In the rows, 128 means zero.
Facts:
[gistalal] δ stegel
[driro,kloloze,skipugrir,ratas,fludil] δ nisko
[ruston,norem] δ rustimi
[klostuvek,kistun] δ grakul
[lazi,tobibem,nuber,genor] δ mebun
[driri,katu,ribu] δ droska
[trorun,plotrer] δ stikil
[tepotu,klorak,flevuk,lafim] δ stegrek
[trutin] δ graskir
[ripak,tubo] δ bunurom
[tirel,viko,drutebro] δ nuku
[nuga] δ tretren
[petrepla,tegran,flavom,ketrabi,kloskal] δ kuvalol
[geplik] δ ralem
[fudul,driston] δ suno
[duki,trudrer,pezulur,drori] δ gikar
[trilin,klubrol,romin] δ grezim
[bipil] δ grotu
[brakal,stigror] δ fiske
[barol,stoplogik,tragos,kleklek,droklal] δ dristo
[gemo] δ mozan
[grogrer,kodraka] δ kubragrul
[kule,dregrus,mafle,basti,rigel,sastuk,pivam] δ zinis
[kluzun] δ loplum
[metril] δ sagrem
[punar,vutro] δ pligrel
[moviplok,vetral] δ fludrul
[brigro,sabristu] δ mizol
[stonubon,liti] δ skeplokla
[lezur,tritrikem] δ reple
[skevubam,tritri] δ nutobam
[briskepu] δ skolobe
[vapil,figrol,brusin] δ klaper
[papok,moba,piflepal] δ nikiplam
[plotre,stidan,klavus] δ migar
[vuzen] δ breskim
[kladis,viga] δ nivol
[stanor,doplor] δ tari
[fones] δ skodre
[kotras] δ drastil
[darak] δ buzes
[flitu] δ keskon
[perur,disi,zadil] δ stumin
[lemar,kozil] δ runi
[geklis] δ redral
{gistalal,ruston,trutin,ripak,brakal,driston,stonubon,papok,ketrabi,stidan,kladis,stoplogik,stanor,kotras,piflepal,norem,liti} ω 3
{driro,driri,trorun,tepotu,tirel,nuga,geplik,duki,katu,grogrer,kluzun,moviplok,lezur,vetral,skipugrir,plotre,ratas,mafle,kistun,brusin,rigel,sastuk,tobibem,doplor,lemar,viga,disi,flevuk,romin,zadil,tritri} ω 304
{klostuvek,bipil,barol,flavom,dregrus,drori,moba,sabristu,kloskal,drutebro,flitu,lafim,klavus,pivam,vutro} ω 944
{lazi,tegran,trilin,klorak,ribu,stigror,klubrol,figrol,tritrikem,viko,fones,darak,tubo,perur,tragos,fludil,genor,geklis} ω 415
{petrepla,fudul,gemo,trudrer,kloloze,kule,metril,punar,kodraka,brigro,skevubam,briskepu,pezulur,vapil,vuzen,basti,nuber,plotrer,kleklek,droklal,kozil} ω 516
lazi η graskir,kubragrul,tari,basti
ripak η papok,stegel,pligrel,suno,fones
petrepla η stumin,skevubam,tretren,mizol,migar
gemo η perur,brusin,bipil,kistun
trudrer η zinis,nuku,ralem,kloskal,lafim
grogrer η stidan,klostuvek
kodraka η flavom,stigror
zoplor η vapil,flavom,bunurom,perur
vetral η geklis,reple
pezulur η kloskal,rustimi
skodre η tragos
plotre η mafle,viko,duki
ketrabi η dristo,tubo
sabristu η tritri,tritrikem,doplor,skeplokla
sastuk η stonubon,skipugrir
tobibem η drastil,driston,viko
kotras η trilin,kozil
lemar η tepotu,bunurom
plotrer η gikar
disi η ribu,nisko,mebun,figrol
fludil η kistun
grotu η skipugrir,rustimi,vuzen
klavus η klaper,romin,duki,skeplokla
vutro η moba,nuber
skolobe η ruston
driro Π: stegel,kleklek
lazi Π: klostuvek
driri Π: stanor
breskim Π: runi,tragos
trilin Π: kozil
grezim Π: pligrel,ripak,tragos,fudul
katu Π: kodraka
kloloze Π: tirel,keskon
kule Π: fiske,buzes,tubo
mebun Π: figrol
klorak Π: gikar
nikiplam Π: fiske
punar Π: vapil,stegel
bunurom Π: tepotu,trutin
migar Π: kloskal,stanor
vetral Π: tobibem,dristo
briskepu Π: vapil,stegel,stigror,skipugrir,kleklek
drastil Π: dregrus
ketrabi Π: stonubon,buzes
mizol Π: papok
stidan Π: kistun
drori Π: stikil
ralem Π: nisko
vuzen Π: rustimi
brusin Π: trudrer
viko Π: nisko
rigel Π: tirel,tari
reple Π: fliflilir,genor
stumin Π: zinis,suno
flitu Π: geklis
klaper Π: papok
piflepal Π: runi
romin Π: nuber
droklal Π: gemo,driston,moviplok
klavus Π: vutro

Known rows:
moviplok: [ 82  98 125 142 116 100  66 109 169 126  76 121 135 120 129 130 121 168
  90  80 115  94 142 100 167 111 104  76 161 132 103 132 162]
tragos: [126 120 135 145 179 146  88 108 154 112  90 118 139 114 155 182 110 166
 112  94 101  99 148  98 169 111 137 122 160 119 107 115 178]
grezim: [104 122 158 132 174 139  96 118 169 117 100 105 136 103 164 177 171 171
 106  86  84  86 125  81 166 167 112 135 155 150 102 137 159]
romin: [ 80 130 131 140  99 140  74 106 172 110  58  70 142 119 128 147 165 179
  84  88 102 102 119  90 188 102 101  77 159 120  73 128 162]
stonubon: [113 119 130 150 168 154 103 116 179 118 115 126  99 100 163 178 110 155
 112 113  77  91 135  92 121 104 142 153 167 168 117 139 185]
fliflilir: [ 93 106 131 146 171 133  84 114 185 140 108 108 135 105 148 150 175 152
 100 105  83 100 129  89 149 142 129 125 151 168 107 140 171]
metril: [ 95 114 128 139 128 113  63 115 156 127  57 110 103 117 137 117 127 139
  92  76 134 102 133 106 170 137 135  84 140 136 107  95 171]
zoplor: [ 83  92 139 133 203  89  56 130 193 162 115 108 132  65 151 159 189 167
 108  84 110  91 148  97 167 172 118 153 115 124  70 138 138]
flavom: [101  94 128 165 140 153  51 109 157 160  56  82 100  98 170 144 166 185
 103  89  99  83 129 110 119  95 148 158 121 114  76 102 157]
stigror: [117  94 124 151 156 148  56 110 158 146  75 114 130 112 167 144 140 179
  94 109 129 100 147 108 130 104 144 166 130 116  75 124 149]
stikil: [ 93 108 132 145 169 134  87 114 184 138 107 107 134 105 149 152 175 154
 100 104  84  99 128  88 150 144 128 124 151 167 106 140 169]
nisko: [108 130 127 195  96 148  54 121 210 137 111 102 106 120 165 114 193 150
  96 114 138  64 129  77 117 113 138  76 126 118 108 144 185]
ralem: [118 130 143 193  95 143  85 129 210 115 120 124 100 119 170 114 177 157
 101 114 139  63 143  77 114 167 131  73 167 127 117 144 187]
nikiplam: [106 125 160 131 166 138  97 120 172 115  97 105 135 102 166 179 173 175
 104  86  90  84 123  80 168 171 111 132 155 145 100 138 157]
ribu: [106 114 124 159 137 146  83 108 165 115  87 117 127 117 152 157 119 163
  98 108 115  99 147 100 145 102 141 145 158 137 106 124 181]
droska: [ 92 105 130 148 169 134  85 114 184 142 109 110 133 103 146 149 175 152
 100 105  84 100 128  90 148 142 129 126 151 167 107 140 170]
rustimi: [130 111 129 166 112 148 100 110 171 112 103 125 113 115 168 140 121 157
 106 109  85  91 123  89 114 132 142 106 169 175 118 141 187]

Rows:
No name comes twice in this set of rows, the named rows included.
[123 107 128 160 121 143 100 113 175 116 109 124 114 113 166 138 125 151
 105 108  86  94 124  90 116 138 139 104 169 176 118 142 187]  nuku
[102 121 128 153 178 155  96 110 185 129 110 120 108  95 158 179 133 163
 109 113  78  98 133  96 138  99 144 161 144 149 106 138 180]  ruston
[ 80 126 159 130 195 150 104 130 185 132 121 122 103  75 149 186 130 162
 110  92  82  77 147  85 185 168 102 164 118 168 101 138 143]  ketrabi
[ 80 100 139 129 203 140 103 130 196 157 122 126 106  72 127 174 126 140
 113 106  80  96 148  84 186 158 103 149 117 176 105 141 146]  ripak
[ 95 129 145 144 133 151  93 106 186 111  81  70 140 112 154 168 189 171
  88 108  81 102 112  83 182 130 128 132 154 151  81 138 170]  drastil
[ 81 129 125 135 100 129  64 106 187 113  56  74 142 120 127 123 136 162
  84 104  79 102 144  96 188  95 108  77 161 141  75 126 177]  mafle
[ 80 106 139 131 185 125  92 128 187 154 100 124 100  95 128 130 136 139
 103  83  95  96 129  96 183 153 105  83 121 160 104 120 147]  vutro
[ 86 129 130 194  94 152  61 108 209 111  98  64 134 120 155 117 191 163
  85 114 137  67 150  77 183 102 134  80 118 114  77 141 184]  viko
[ 78 105 131 131 159  88  75 130 163 153  87 117  99 115 127 116 125 139
  93  72 134  98 149 107 187 174 102  83 118 170 112  95 147]  petrepla
[115 128 162 128 115 108  81 121 156 113  54 104 112 118 167 123 111 140
  96  74 127  79 144  91 186 166 116  89 148 126  96  94 162]  kule
[ 79 101 140 130 133  86  90 127 180 124  93 124 133 118 129 133 120 165
  89  74 128  82 144  87 185 167  96  74 144 132  92 137 142]  vetral
[ 80 106 134 133 200 148 103 129 197 154 122 125 107  77 129 172 131 142
 110 111  80  98 145  88 181 140 112 152 118 171 101 141 152]  kotras
[ 95 123 136 137 148 134  99 121 173 114  94 120 124 115 155 168 119 168
  95  98 127  91 147  89 174 148 117 141 143 130  95 129 159]  klorak

The same elements again, as new rows of numbers:
Known rows:
fones: [164 118 144 101 145 128 157 140 158 142  73  99  84 103 151  89 128 129
 109 133 144 142 109 143 148 111 122 156 151  77 112 131 113 127 118 138
 140]
driston: [124 116 151 112 108 132 127 110 158 148 135 153  84 121 103  72 173  73
 142 138 129 186  48 158 151 114 141 144 103 131 161 174 124 133 126 137
 112]
tobibem: [ 90 102 190 118 123 166 131 119 153  94 172 123 169 171  75 105 204  77
 138  87 164 138 125  69 108 129 151 170  88 146 161 135 114 118 109 120
 129]
flevuk: [142 111 160 135 130 153 121 115 143 135 128  95 130 124 132 119 165 112
  94  97 158 120 123  97 136 133 145 121 112 131 115 138 142 110 109 132
 124]
driri: [137 110 165 122 130 138 123 125 151 130 130  96 123 126 140 110 165 116
  85  96 161 104 129  97 147 131 156 111 114 140  99 127 151 119 119 127
 124]
droska: [143 131 143 101  92 153 113 119 140 144 123 109 102 136 126 115 127 143
 153 122 134 120 115 133 156 144 138 169 130 119 103 135 138 134 115 130
 133]
zoplor: [165 210 132 124 110 186 131 128 177 117 160 116 171 123 103 148 108 185
 185  83 103   8 151 111 116 183  85 154 106 170 122 117 109 175 103 157
 134]
flavom: [195 163 101 120 143 117 139 112 201 187  96 136  72  60 128 105  88 146
 135 149  58  84  83 177 130 143  84  73 131 152 143 174 100 183 122 200
 113]
mizol: [147 128 149  92  95 134 114 120 141 157 104 103  65 125 151 101 125 152
 122 137 136 119  98 156 173 134 148 148 133 122  78 140 152 134 120 137
 130]
fliflilir: [152 136 142 109  90 162 110 114 132 153 115 109 114 129 121 113 125 138
 165 113 136 141 114 136 152 146 135 179 124 123 116 139 129 127 108 135
 133]
tepotu: [184 164 163 163 150 169 128 111 155 158 113  87 126  73 142 110 148 139
  79  83 134  99  95 128 118 138  95 106  94 158 127 163 131 113  96 182
 113]
romin: [ 90  93 216  95 136 133 135 126 154 117 152 107  69 161 116  58 211  87
  65 138 157 145  53 121 137 101 163 139  96 141 123 162 135 118 118 143
 121]
rustimi: [183  96 114 118  77 142  88  97 101 193  60  91  79 103 172 127 105 143
 137 123 155 191 126 149 190 131 160 160 159  80  82 140 163  94 112 116
 134]
lezur: [141 108 162 135 127 154 120 114 144 134 127  96 125 122 135 120 164 111
  95  97 161 120 121  98 136 128 144 119 114 131 115 135 141 112 109 130
 125]
tegran: [148  89 142  84 150 121 153 135 167 146  80 104 109 130 116 107 118 124
 134 131 117 131 153 106 116 127 133 148 155 100 127 127  87 143 116 154
 139]
lazi: [127 121 131  89 135 130 162 157 176  91 123 123 162 149 109 125 135 120
 158 107 145  82 184  84 137 138 134 170 148  92 118  88 105 157 123  94
 149]
stumin: [145 126 153  86  98 128 115 124 144 158 108 102  63 128 156  97 125 153
 118 140 135 108  99 154 177 131 150 143 135 121  73 137 154 137 123 134
 131]

Rows:
No name comes twice in this set of rows, the named rows included.
[187  60  67 109 101  92 103  96 138 217  42 134  75  80 153 128  85  97
 157 148 113 216 134 149 179 124 164  99 176  82 121 150 135 129 133 120
 124]  kloskal
[152 128 112 132 102 141 116 110 155 153 126 143 123 104 115 119 146  95
 160 117 128 152 104 133 155 133 135 121 121 127 146 148 131 139 121 117
 119]  trutin
[157 134 146 110  95 157 112 111 129 165 104 105  88 118 133 104 127 140
 145 122 134 149  96 150 156 137 130 170 126 118 110 154 134 121 109 145
 129]  gikar
[154 119 147  91 147 119 158 150 166 133  83 102  83 111 150  87 129 130
 102 138 140 121 117 141 152 115 130 148 152  83 101 123 119 138 124 132
 139]  trilin
[166 134  98 117 105 122 128 116 164 163 101 153  89  90 128 104 125 102
 166 146 111 164  86 166 165 126 121 130 139  98 146 158 124 149 126 123
 125]  klostuvek
[159 126 139 107 140 141 158 142 161 131  84 112 127 111 128 102 129 117
 140 115 145 146 131 124 133 126 115 177 141  85 136 128 100 128 111 132
 141]  genor
[147  79 126 111  77 125  70  90 110 167 114 140 163 156 118 157  91 139
 175 102 137 121 204 118 214 157 139 161 160  66 104 101 167 110 139  68
 155]  pezulur
[ 98  92 221 101 139 140 134 118 149 127 145 102  62 153 115  50 214  81
  62 138 155 171  36 134 128  98 155 147  90 139 136 179 132 106 114 157
 118]  duki
[148 153 120 122 100 147 128  98 181 125 138 147 109 102 127 116 176  97
 154 108 113 132 118 152 170 121 150 107 112  87 119 141 160 130 132 109
 122]  stoplogik
[190 172 162 165 153 174 128 111 157 164 102  84 109  64 154 104 146 142
  66  89 133  98  82 142 120 135  90  96  96 160 122 167 133 113  91 195
 112]  kistun
[101 116 203  68 100 143 128 121 142 142 138 118  33 163 111  49 173 112
 123 164 133 169  29 170 154 110 147 196 110 126 123 174 126 127 120 156
 128]  skeplokla
[145 124 143  89 144 121 160 153 173 117  94 109 109 123 137 100 130 127
 120 127 139 108 137 123 146 121 128 155 148  86 109 113 113 146 126 120
 142]  klorak
[159 128 101 110 106 115 131 122 170 156 107 149  81  97 131 104 128 104
 152 152 110 147  87 164 171 123 128 122 143  99 135 150 131 155 135 116
 123]  moba
[174 169 166 146 156 153 134 123 173 145 123  81 109  80 156 109 145 154
  58  94 130  48  98 133 132 138 101  75 103 167 101 148 141 137 107 178
 116]  brusin
[131 125 169 100 108  95  92 132 128 160 133 149 125 161 120  95  96 148
 115 126 151  77 105 157 219 152  99 169 133 127 114 126 164 149 144  91
 139]  kloloze

Now the same elements, written a new way:
Known rows:
briskepu: [ 73 131 167 107 149 118 178 175 123  95 133 100 135 147]
trudrer: [157 126 126 147 130 134 135 145 177 155 119 202 190 165]
lemar: [152 135 167 131 172 123 105 129 103 164 127 186 166 189]
drori: [127 131 130 129 102 149 128 113 102 102 126 127 130 140]
kule: [113 175 143  96  76  91 174 150  97 109 110 157 127 102]
tubo: [134 107  90 133 183 101 183 148  96 152 160 141  94 114]
ripak: [150 157 135 154 117 160  49 124 184 164 146 166 194 154]
zadil: [129 125 114 131 132 136 135 119 112 120 145 122 116 127]
lazi: [116 130 118 159 176  95 181 151  90 184 159 197 188 176]
grogrer: [153 132 142 144 151 128 125 112 124 155 130 188 185 184]
klostuvek: [153 122 124 121 127 151 106 105 135 110 132 121 112 130]
pezulur: [147 127 107 162  99 134 164 130 184 148 118 210 221 168]
geplik: [130 125 115 130 133 134 135 119 113 120 143 120 116 126]
liti: [134 131 134 119 105 150 112 129 129 106 116 125 119 127]
buzes: [155 103 131 112 127 119 115 108 145 125  89 114  89 106]
ketrabi: [165 136 160 148 106 127 133 140  99 109  71 198 202 202]
pligrel: [113 143 109 144 102 141  64 117 177 146 147  75 125  81]

Rows:
No name comes twice in this set of rows, the named rows included.
[139 103 159  96 197 124 114 105 197 109 133  59  88 119]  stegel
[169 176 117 136 109 109 161  60 168 145 151 199 214 154]  sastuk
[149 135 174 120 171 121  94 179 137 170 111 192 154 169]  kodraka
[133 124 127 137 115 118 118 130 131 103  99  87 122 115]  kuvalol
[147 119 110 126 145 138 126 116 126 123 146 121 106 122]  moviplok
[155 107 102 136 179 143 171  98 183  81 169  90 139 145]  skipugrir
[169 126 138 142 162 135 117 110 140 158 135 191 176 182]  tobibem
[136 135 205 114 166 103  71 142 111 174  83 163 150 176]  zoplor
[152 122 109 167  86 125 154  68 197 146  96 178 227 162]  grotu
[175 120  92 152 110 152 133  96 154  81 128 114 143 133]  kloskal
[154 117 110 125 152 139 121 115 133 125 147 121 100 119]  tirel
[139 136 153 135 138 121 124 164 144 160 111 197 182 170]  plotrer

